Below are the code and all the weights of a small trained network. Each question names an input and a class and asks about switching units off, where a switched-off unit gives its printed mean instead of its output.

import numpy as np


def w(rows, s, z=0):
    codes = np.array(rows[::2]) - 128.0
    scale = np.full(codes.shape[1], s)
    scale[-1] = z or s
    return codes * scale


def f(y):
    return np.maximum(y, 0)


def log_softmax(a):
    a = a - a.max(-1, keepdims=True)
    return a - np.log(np.exp(a).sum(-1, keepdims=True))


def net(x, mask):
    res = np.array(x, float).reshape(1, 5) / 4 @ E
    y = f(res @ A[0][:, :-1].T + A[0][:, -1])
    res = res + np.where(mask, y, B[0][:, -1]) @ B[0][:, :-1]
    return log_softmax(res[-1] @ U[:, :-1].T + U[:, -1])


A, B = {}, {}
E = w([
[142,171,173,195,153,34,72,85],'x0',
[177,132,202,41,116,68,129,188],'x1',
[177,105,66,159,2,100,122,116],'x2',
[34,37,143,144,100,92,78,177],'x3',
[180,66,171,218,152,132,173,167],'x4',
],0.012)
A[0] = w([
[53,193,117,41,140,136,71,106,43],'N1',
[93,126,62,181,137,143,86,113,191],'N2',
[203,110,156,51,73,65,96,177,151],'N3',
[218,187,132,114,162,165,185,64,51],'N4',
[181,77,167,164,124,142,143,168,111],'N5',
[81,80,155,114,103,131,82,124,40],'N6',
[127,133,77,78,73,101,85,84,125],'N7',
[143,177,143,174,154,46,64,100,44],'N8',
[150,66,160,181,186,126,219,150,71],'N9',
[154,142,147,205,112,105,114,143,36],'N10',
[111,167,146,143,139,90,84,91,69],'N11',
[63,140,102,206,116,182,149,49,8],'N12',
[25,9,141,142,125,96,55,174,39],'N13',
[102,113,95,78,97,190,202,164,3],'N14',
[61,148,166,82,247,168,127,143,65],'N15',
[112,82,138,67,166,205,164,146,103],'N16',
[153,86,96,108,69,148,167,137,97],'N17',
[175,105,98,138,42,100,128,104,87],'N18',
[110,128,108,177,86,153,128,94,133],'N19',
],0.012,0.0046)
B[0] = w([
[178,68,192,200,25,242,151,53,226],'N1',
[105,112,174,75,148,94,169,95,207],'N2',
[84,116,190,61,151,41,215,98,247],'N3',
[228,188,59,91,121,123,151,105,243],'N4',
[116,83,148,161,42,160,132,60,188],'N5',
[184,152,90,91,125,104,147,120,167],'N6',
[118,44,116,181,118,182,100,57,207],'N7',
[45,209,123,152,76,148,92,254,219],'N8',
[123,73,158,127,41,202,121,79,196],'N9',
[119,106,115,161,85,133,70,157,172],'N10',
[94,142,82,146,71,132,77,176,184],'N11',
[100,138,189,35,85,75,194,133,210],'N12',
[243,180,26,73,125,142,153,118,234],'N13',
[82,198,140,101,45,121,66,222,210],'N14',
[88,103,101,216,215,60,155,79,250],'N15',
[69,182,101,183,111,86,83,168,214],'N16',
[57,152,103,219,177,86,84,165,198],'N17',
[151,66,95,220,224,127,108,133,219],'N18',
[100,115,168,73,180,64,190,132,186],'N19',
],0.0089,0.015)
U = w([
[245,184,37,96,113,132,152,116,98],'0',
[48,185,120,163,75,124,76,205,90],'1',
[140,51,177,174,58,209,141,74,87],'2',
[77,126,214,60,142,64,206,110,83],'3',
[102,93,100,217,209,100,126,115,233],'4',
[118,111,152,116,159,136,126,102,254],'5',
[150,118,153,91,171,213,107,203,92],'6',
],0.011)

Each question gives the input, the list of numbers given to net, and the class t.
The units are the neurons (one row each of A and B). Each row of codes is followed by its name. A weight is (code - 128) times the scale printed after its matrix; where a second scale follows, it is the last column's (A, B and U).
mask holds one flag per neuron, in row order. A switched-off neuron (its flag False) gives its mean, the last column of its row in B, instead of its output. The means were averaged over made-up inputs and are rounded, as every weight is.
A unit's drop is (log p(t) with every unit on - log p(t) with that unit switched off) / (log p(t) with every unit on - log p(t) with every unit switched off).
The circuit of an input: a set's keep is (log p(t) with only the set's units on - log p(t) with every unit switched off) / (log p(t) with every unit on - log p(t) with every unit switched off). Starting from the 12 units with the biggest drops (on a tie, the unit counted first), units are removed one at a time, each time the one whose removal leaves the highest keep (on an exact tie, the one counted first), for as long as the keep stays at least 0.8.
units of the circuit, in order: the units of the circuit, biggest drop first
top k neurons: the k neurons with the biggest drops, biggest first
drop of u: that unit's drop, to one decimal
input [-8,-6,8,7,8], class 1: units of the circuit, in order => (N14)
input [3,-5,1,-7,8], class 2: top 3 neurons => (N9; N13; N5)
input [-3,-8,-1,0,8], class 2: top 2 neurons => (N9; N3)
input [0,-1,1,0,2], class 5: top 2 neurons => (N1; N15)
input [-5,-8,-3,-7,5], class 3: top 3 neurons => (N12; N13; N19)
input [-7,-5,7,8,-8], class 0: top 2 neurons => (N13; N6)
input [-4,-8,-2,8,5], class 0: top 2 neurons => (N13; N3)
input [-5,-8,5,-6,0], class 3: top 3 neurons => (N12; N19; N13)
input [6,3,-6,-4,0], class 1: top 2 neurons => (N8; N18)
input [-8,-1,6,-6,5], class 1: top 2 neurons => (N14; N17)
input [-4,-3,-3,-5,3], class 0: top 2 neurons => (N4; N8)
input [4,-8,8,-7,-6], class 3: top 2 neurons => (N12; N19)
input [-7,-5,5,-1,-8], class 2: top 3 neurons => (N7; N1; N8)
input [-2,5,-8,-5,7], class 4: top 3 neurons => (N15; N1; N16)
input [-2,-6,-6,-4,-5], class 3: units of the circuit, in order => (N12)
input [-1,5,2,-2,6], class 2: top 2 neurons => (N5; N9)
input [-3,5,6,-4,0], class 4: units of the circuit, in order => (N18; N17)
input [0,-3,-1,-4,4], class 0: drop of N4 => 1.2
input [7,-2,4,8,3], class 0: drop of N13 => 1.4
input [-5,-3,-5,2,6], class 2: drop of N11 => 0.1
input [3,-4,-5,6,4], class 0: drop of N13 => 0.9
input [-4,4,1,8,4], class 0: units of the circuit, in order => (N13)
